Cloud X lies near a flat space through zero of 10 dimensions (the best fit, not centred); each new row is followed by its nearest point there:
X (23 x 18):
[[-18  -8  20   9 -28  14   6   5 -18   3   7 -16 -14  -6  10  10 -14  14]
 [-19  -1   0 -10 -12   2   6 -25   1   2  -8 -16  16  -6 -25 -14  22  -9]
 [-16 -17   0 -17  -7   9  16  16   2   6   6   2   1  -2 -11 -26   9  16]
 [-10  17 -14 -14   4  23  13  -9   3   5  -3 -14  -9  -6  -6 -21  -4 -26]
 [ 47  -2  15  13  15 -17 -32  11   9   9   3  17  -2  -4  -6  -5  -2   5]
 [-23 -10  -7  -4 -14  -7 -14  30   3 -11  -1   6 -12 -12  -1  11  10   6]
 [ 26   6  -2  17   9 -10 -13 -10  -7   6   6   8  20   4 -11  -6  20  -1]
 [ 11  13  11   7  -9  14  11   6  -8  16   5  18  -4 -18   7  -8   9  -9]
 [ 16  24 -16  12  20  -2 -15 -10   2  -6  -3   1  -2   4   8  14  -4 -28]
 [ 10   1 -12 -19  28  -8  -7   0  25   0 -10   1   2   0 -16 -20  -3 -16]
 [-14   8  10  -6 -19  19  27 -37  -7  -2 -16 -23  -6  11  14  13 -28   2]
 [  8  16  -6  -7  -1   3 -16  13  10  10  -6  -4 -15 -24 -14 -19   8 -30]
 [ 27  30  -9  16  -3  18   5   0 -17  19   6   7  -5 -12   8 -16   8 -23]
 [  4  -9  16   3 -13 -17  11  14  -3   1  -1  14   7 -10  21  21  -3  12]
 [-18 -10  -1  -7 -10  -3  15 -31  -4  -8  -9 -23  15  21  -5   3  -5  16]
 [ -1   4   2   5  -4   3  28  -1 -14   3   7  -6   8   4  22   6 -13   3]
 [ -2   7 -12  -4  -6  10  11 -22  -8   2  -4 -22   1  16  -1 -12 -12   5]
 [ 29  11 -16 -17   9 -28 -17   3  22   3 -22  -8   2 -10 -15 -19   0 -15]
 [ -8 -14  29  -8  -2 -13   0  10  11   2   0   6   8 -27  -5   8   3 -12]
 [ -2 -12   6 -12  21 -19 -13  -2  27 -12  -9  20  10  -3 -14  10  12  -5]
 [-19 -24  15 -14   9  -4   0  -8  16 -10  -2   2   3   7 -14   1  -3  13]
 [-29 -22  -1 -14  -5 -23 -21   9  18 -21 -11 -13  -3   1 -15  17   2  11]
 [ 12  -7 -17   2  20 -19 -31  19  10  -1   6  -5   1   2 -18 -18   8   0]]
New rows and their nearest points:
[ 22   7  14   6 -19  -6   1   2  21   9 -20  11   3  14 -20  -4 -16  29] | [ 26  -6  12  -7 -13  -8  -5  -9   9   6 -18   9  -6   7  -5  -7  -7  28]
[-20 -15  16 -11   2   6  18  -8   1   6   1  -8  -7  20  -3 -13  -4  13] | [-16 -17  10 -12   0  13  16  -9   2   0   3  -7   0  11  -6 -11 -10  16]
[-30 -27  32 -12 -15  25 -17  11  -7  -3 -18  -8 -24  -7  16  10  -6  10] | [-30 -17  27  -6 -22  17  -7   9   3  -5  -2  -4 -29  -9  -1  14 -15  13]
[-24  15  42  28 -10   5 -28 -34   2   2  -5  -8  -1 -10 -19  26  -2 -27] | [-14   5  38  20  -9  11 -27 -37  -2  -5  -2 -13  -4 -16 -16  30   4 -28]
[ 19   2 -14   8 -14  -5  -8  16  -2   6   7  31   2  -1  -5  13  17   6] | [ 15   5  -8  10  -7  -7 -10  15  -4   1   0  28   0  -3   4   5  23  10]
[ -7   3  20   3 -12  15  -1  15 -13 -15 -18 -33 -31 -24  27  37 -32 -24] | [-16  11  18   5 -19   6  -4  10  -4  -5  -6 -26 -31 -22  27  34 -39 -23]
[ 21  26 -20  35 -10  -1 -11 -21 -15   5   4 -16 -17  -2 -11  11   3 -22] | [ 18  30 -14  26  -9   6 -23 -18 -19   4  -1 -17  -6   0   0   6   5 -21]
[-32 -18  12   9   6  14  10   6   1  -4  17   7   9   2   6  25 -12  -9] | [-32 -14  17   5  11  10  11   4  -3 -10  18   4   3  -1  10  22  -6  -5]
[ 12   8   5  11 -13   5 -10 -18  -1 -27  -5  23 -10 -27   6   3  19  -1] | [  7  12   7   8 -13   5 -11  -8   0   0 -10  23  -6 -10  -2  15  19  -5]
[ -2   2   2  24  -7 -11  33  37  -1  15  -2 -31  28 -12  11   6 -34  -1] | [  2  -4   4   2  -6 -21  26  23 -16   9  12 -30  15 -13  26   1 -25  -5]
[ 23  -2  12 -16 -38 -25  16   7 -11  15 -20 -24  -5   5  14 -21 -22   7] | [ 24   1   6 -13 -34 -19  17   5  -5  16 -19 -27  -1  -9  11 -16 -24  18]
[  5  12 -28  10  24  14 -11 -26  10   7   1  22 -21  29  -2  16  -3  18] | [ 10  11 -20   8  20  20 -13 -20   5 -12  -4  22 -15  35   2   8  -2  11]
[ 17  10  -9  -1  12  -1 -26 -10  13  -3  23  -1 -32  -2   8   5 -26  -8] | [ 16   9  -2   7  18   7 -24   4   7  -3   0  -4 -25   5   4   5 -25 -11]
[ 18 -12  15 -13   5  -7  16 -19  32  22  -2   9  -2  12 -11 -23  -6  -1] | [ 20  -8  17 -19  13   1  12 -16  19  11 -10   8   6   2 -12 -24  -9   6]
[-10   8 -34   6  37   7  21  -8   6 -13   1   6  -8   9  12   0 -21 -14] | [ -7  12 -28  -6  34  12  15  -3   6 -11   4   2  -3  19  16   3 -16 -17]
[  2 -12  14  -9  -8   5  25 -17  13   9 -29  18 -28  -7   5  32  -9  -1] | [ -2   3  22 -15 -13   8  14 -15  15  -4 -24  21 -15  -6  13  22 -14   2]
[-9 -3 -1 27 21 13 -6 13  0 25 21 28 -9 -8 15 20  9 11] | [ 0 -2  8 20 13 15 -5 19 -9 -1 23 30 -6  0 12 13  8  1]
[ -8  -9   1 -16  25  21  -1  42  33 -10  -7  13 -36 -17   4 -16  -9 -29] | [-12  -1  -2 -25  25  17  -5  38  29  -2   2  18 -35 -20   0 -12 -15 -24]
[ -3  -1  20  11  27  25 -32   4 -16  -6   5  -4  -8  -4  11  30 -38  -9] | [ -2  -1  22  20  21  14 -22   0  -1  -8  16  -6 -22   3  12  27 -31 -13]
[-24  -8  13  19  -1  21  -2 -17  14 -21  -5  14  -6   0 -26   5   6  18] | [-23 -13  15   0  -2  20 -11 -19   6 -10   0  14  -8   9 -18   9  12  12]
[-16 -31  16 -10   8 -19  14  -2   8 -12 -25  -3  18  12 -14  24  -4  -7] | [-20 -21  15 -15   7 -22   8 -12  17 -15  -9  -3  19   2  -4  19  -4   3]
[-41 -25   6  26 -17  27  56  -6 -54   5  55 -22  16  15  21  -1  10 -19] | [-48  -8   8  27  -8  33  51  -3 -52   8  50 -25  28   4  20   1   6  -3]
[-37 -10  -4 -14 -31   1  14  19  11  25  -9  23  -6  -6  29  -4  11  19] | [-23  -8  -2 -18 -29   5  26  25   0   0  -8  20  -9 -12  12   1  10  20]
[ 16  10  32  12  26  15  18 -14  -5   6  14  32   0   0  13  19 -21  -6] | [ 18   4  32  13  24  19  16 -14   0   6  12  29   1   2  21  17 -17  -9]
[  1  -8  18  11  29 -27  21 -21  12  20  -5  19  26  14  21  14  -6  -8] | [ 14  -6  18   1  27 -17  23 -19   7  -2   2  16  32   6  15  18  -7  -5]
[ 15  10 -31  17  10  27 -21  40  -4  17 -11   1 -35   1 -21 -10  -9  -4] | [ 14  16 -26   6   4  20 -29  30  -1   5   6   2 -38   0  -4 -22  -4  -4]
[ -3 -43   5   6  -7 -19  -6  19  22   3  -3   2  29 -11 -14   2  16  21] | [ -6 -31  14  -7  -4 -31  -7  17   8  -3   3   5  21  -7 -15  -2  18  22]
[-14  42 -55  -6 -13  -3   4 -33  -6  -5 -19 -56  -3  13  16  18  17 -23] | [-16  41 -57   0 -18  -4   4 -31 -14 -15 -24 -45   4  13   7  12   3 -29]
[-11  10   8   4  13 -16 -20 -16  15  -4  -2 -24   4  11  -2  20 -13 -32] | [ -6   5   3   4  17 -12 -18 -19   9 -12  -4 -25   4  -1  -4  21 -14 -28]
[ 38  12 -10 -14 -24   3 -13 -15  20  -8  -6  11 -11 -35 -17 -36  35   5] | [ 27  15  -5 -12 -21   0 -15  -3  11  16 -23  16  -7 -17 -27 -31  30  -2]
